X = [151 144 148 150 156 151 152 140 126 106 140 141 108]
X[0] -> 151
X[11] -> 141
X[12] -> 108
X[4] -> 156

a =
121	118	130	147	131	119	115	119	127	125	124	119	117	130	118	118
110	126	144	149	143	130	112	121	139	128	133	112	116	140	113	113
112	124	140	148	142	128	111	119	138	127	129	115	116	139	115	116
112	128	141	149	138	126	116	122	134	130	134	109	117	135	110	108
146	105	104	127	112	109	123	120	112	117	106	145	122	115	141	143
109	130	145	149	143	130	114	122	139	130	136	109	117	139	110	109
142	107	108	132	114	109	122	120	113	118	110	139	121	117	135	137
Indices start at 0.
(0, 0) -> 121
(4, 3) -> 127
(5, 7) -> 122
(4, 8) -> 112
(2, 13) -> 139
(3, 1) -> 128
(0, 7) -> 119
(1, 0) -> 110
(5, 10) -> 136
(6, 2) -> 108
(5, 4) -> 143
(2, 0) -> 112
(3, 0) -> 112
(5, 13) -> 139
(4, 12) -> 122
(2, 10) -> 129
(1, 3) -> 149
(5, 6) -> 114
(3, 6) -> 116
(0, 5) -> 119
(2, 2) -> 140
(2, 8) -> 138
(4, 4) -> 112
(2, 3) -> 148
(1, 12) -> 116
(4, 14) -> 141
(5, 15) -> 109
(3, 7) -> 122
(2, 7) -> 119
(3, 10) -> 134
(2, 12) -> 116
(5, 11) -> 109
(0, 13) -> 130

B = [123 139 109 114 152 112 118 119 137 153 151 118 105 143 142]
B[0]: 123
B[2]: 109
B[6]: 118
B[14]: 142
B[7]: 119

data = 119  126  127  116  129  145  105  141  148  131  107
data[0]	119
data[5]	145
data[4]	129

m = 150  118  129  105  123  139  119  139  114  146  132  133  115
m[-13]	150
m[-8]	139
m[-11]	129
m[-6]	139

x =
[[148 146 146 133 146 146 101]
 [156 100 114 115 129 152 107]
 [147 109 144 129 140 133 109]
 [135 132 141 123 130 122 112]
 [140 107 111 109 150 145 142]
 [151 102 102 118 121 151 116]
 [133 150 145 128 136 135 107]
 [144 112 149 113 128 104 124]
 [107 157 138  99 151 108 110]
 [144 102 108 111 147 150 133]
 [149 103 116 132 112 149 150]
 [135 125 110 120 140 149 139]
 [143 100 111 124 104 154 119]
 [139 140 150 128 140 105 101]]
x[0][0] = 148
x[4][4] = 150
x[12][5] = 154
x[11][6] = 139
x[12][4] = 104
x[5][1] = 102
x[9][5] = 150
x[8][3] = 99
x[4][6] = 142
x[7][4] = 128
x[:, 5] = [146, 152, 133, 122, 145, 151, 135, 104, 108, 150, 149, 149, 154, 105]
x[3] = [135, 132, 141, 123, 130, 122, 112]
x[8] = [107, 157, 138, 99, 151, 108, 110]
x[6][0] = 133
x[:, 2] = [146, 114, 144, 141, 111, 102, 145, 149, 138, 108, 116, 110, 111, 150]
x[10][3] = 132
x[6][3] = 128
x[:, 3] = [133, 115, 129, 123, 109, 118, 128, 113, 99, 111, 132, 120, 124, 128]
x[13][5] = 105
x[8][0] = 107
x[:, 4] = [146, 129, 140, 130, 150, 121, 136, 128, 151, 147, 112, 140, 104, 140]
x[7] = [144, 112, 149, 113, 128, 104, 124]
x[1] = [156, 100, 114, 115, 129, 152, 107]
x[11][2] = 110
x[2][5] = 133
x[12][0] = 143
x[11][1] = 125
x[11][0] = 135
x[11][3] = 120
x[5] = [151, 102, 102, 118, 121, 151, 116]

W =
[[148 148 126 134 135 153 134 120 119]
 [134 147 150 108 127 116 126 131 134]
 [126 119 136 129 113 124 115 118 117]
 [130 123 129 131 133 131 134 119 117]
 [130 127 130 135 123 138 123 130 120]
 [120 118 128 125 118 124 115 148 147]]
Indices start at 0.
row 0 col 0	148
row 4 col 1	127
row 3 col 7	119
row 1 col 6	126
row 5 col 5	124
row 0 col 5	153
row 3 col 6	134
row 2 col 3	129
row 0 col 2	126
row 4 col 4	123
row 2 col 8	117
row 4 col 0	130
row 1 col 4	127
row 4 col 3	135
row 4 col 6	123
row 5 col 1	118
row 2 col 5	124
row 3 col 4	133

A = [109 122 106 143 114 139]
A[0]: 109
A[2]: 106
A[3]: 143

grid =
[[129 139 140 118 142 140 138 130 127 123 107 144]
 [119 133 135 120 125 129 116 118 118 137 123 141]
 [119 131 134 120 121 127 116 119 118 138 128 137]
 [137 138 139 116 136 135 139 134 131 127 112 136]
 [117 131 133 119 122 121 117 119 118 138 128 133]
 [119 129 131 121 124 125 119 121 120 135 126 134]
 [121 126 132 121 117 124 115 123 122 137 130 132]
 [124 134 135 121 142 126 138 139 140 128 116 120]
 [116 131 136 118 123 122 116 117 117 139 125 133]
 [143 114 123 137 110 137 120 130 132 113 129 140]
 [134 132 132 125 136 134 134 136 138 121 117 123]]
Rows and columns are counted from 0.
row 0 col 0 = 129
row 8 col 9 = 139
row 1 col 10 = 123
row 10 col 10 = 117
row 9 col 0 = 143
row 8 col 1 = 131
row 10 col 0 = 134
row 7 col 5 = 126
row 9 col 4 = 110
row 3 col 1 = 138
row 6 col 7 = 123
row 7 col 3 = 121
row 2 col 10 = 128
row 5 col 2 = 131
row 5 col 10 = 126
row 2 col 0 = 119
row 0 col 3 = 118
row 8 col 10 = 125
row 4 col 3 = 119
row 4 col 8 = 118
row 7 col 7 = 139
row 10 col 4 = 136
row 0 col 9 = 123
row 5 col 7 = 121
row 4 col 2 = 133
row 5 col 9 = 135
row 0 col 1 = 139
row 7 col 10 = 116
row 3 col 11 = 136
row 8 col 4 = 123
row 8 col 6 = 116

arr = [138 146 105 132 155]
arr[0] -> 138
arr[1] -> 146

M =
[[116 136 137 104 110 129 137 141 131 109 112 148 118 109 120 132]
 [112 116 142 139 122 116 128 127 139 122 122 129 114 122 145 117]
 [133 120 125 117 119 141 130 133 110 119 118 145 132 121 133 139]
 [117 132 136 131 127 113 123 124 138 128 128 124 119 127 134 121]]
M[0,0]	116
M[1]	[112, 116, 142, 139, 122, 116, 128, 127, 139, 122, 122, 129, 114, 122, 145, 117]
M[2,12]	132
M[2,5]	141
M[:, 5]	[129, 116, 141, 113]
M[3,8]	138
M[:, 8]	[131, 139, 110, 138]
M[2,15]	139
M[3,5]	113
M[:, 6]	[137, 128, 130, 123]
M[:, 0]	[116, 112, 133, 117]
M[2]	[133, 120, 125, 117, 119, 141, 130, 133, 110, 119, 118, 145, 132, 121, 133, 139]
M[:, 14]	[120, 145, 133, 134]
M[:, 9]	[109, 122, 119, 128]
M[3,3]	131
M[0,15]	132
M[1,4]	122
M[1,9]	122
M[1,3]	139
M[1,15]	117
M[3,0]	117
M[0,10]	112
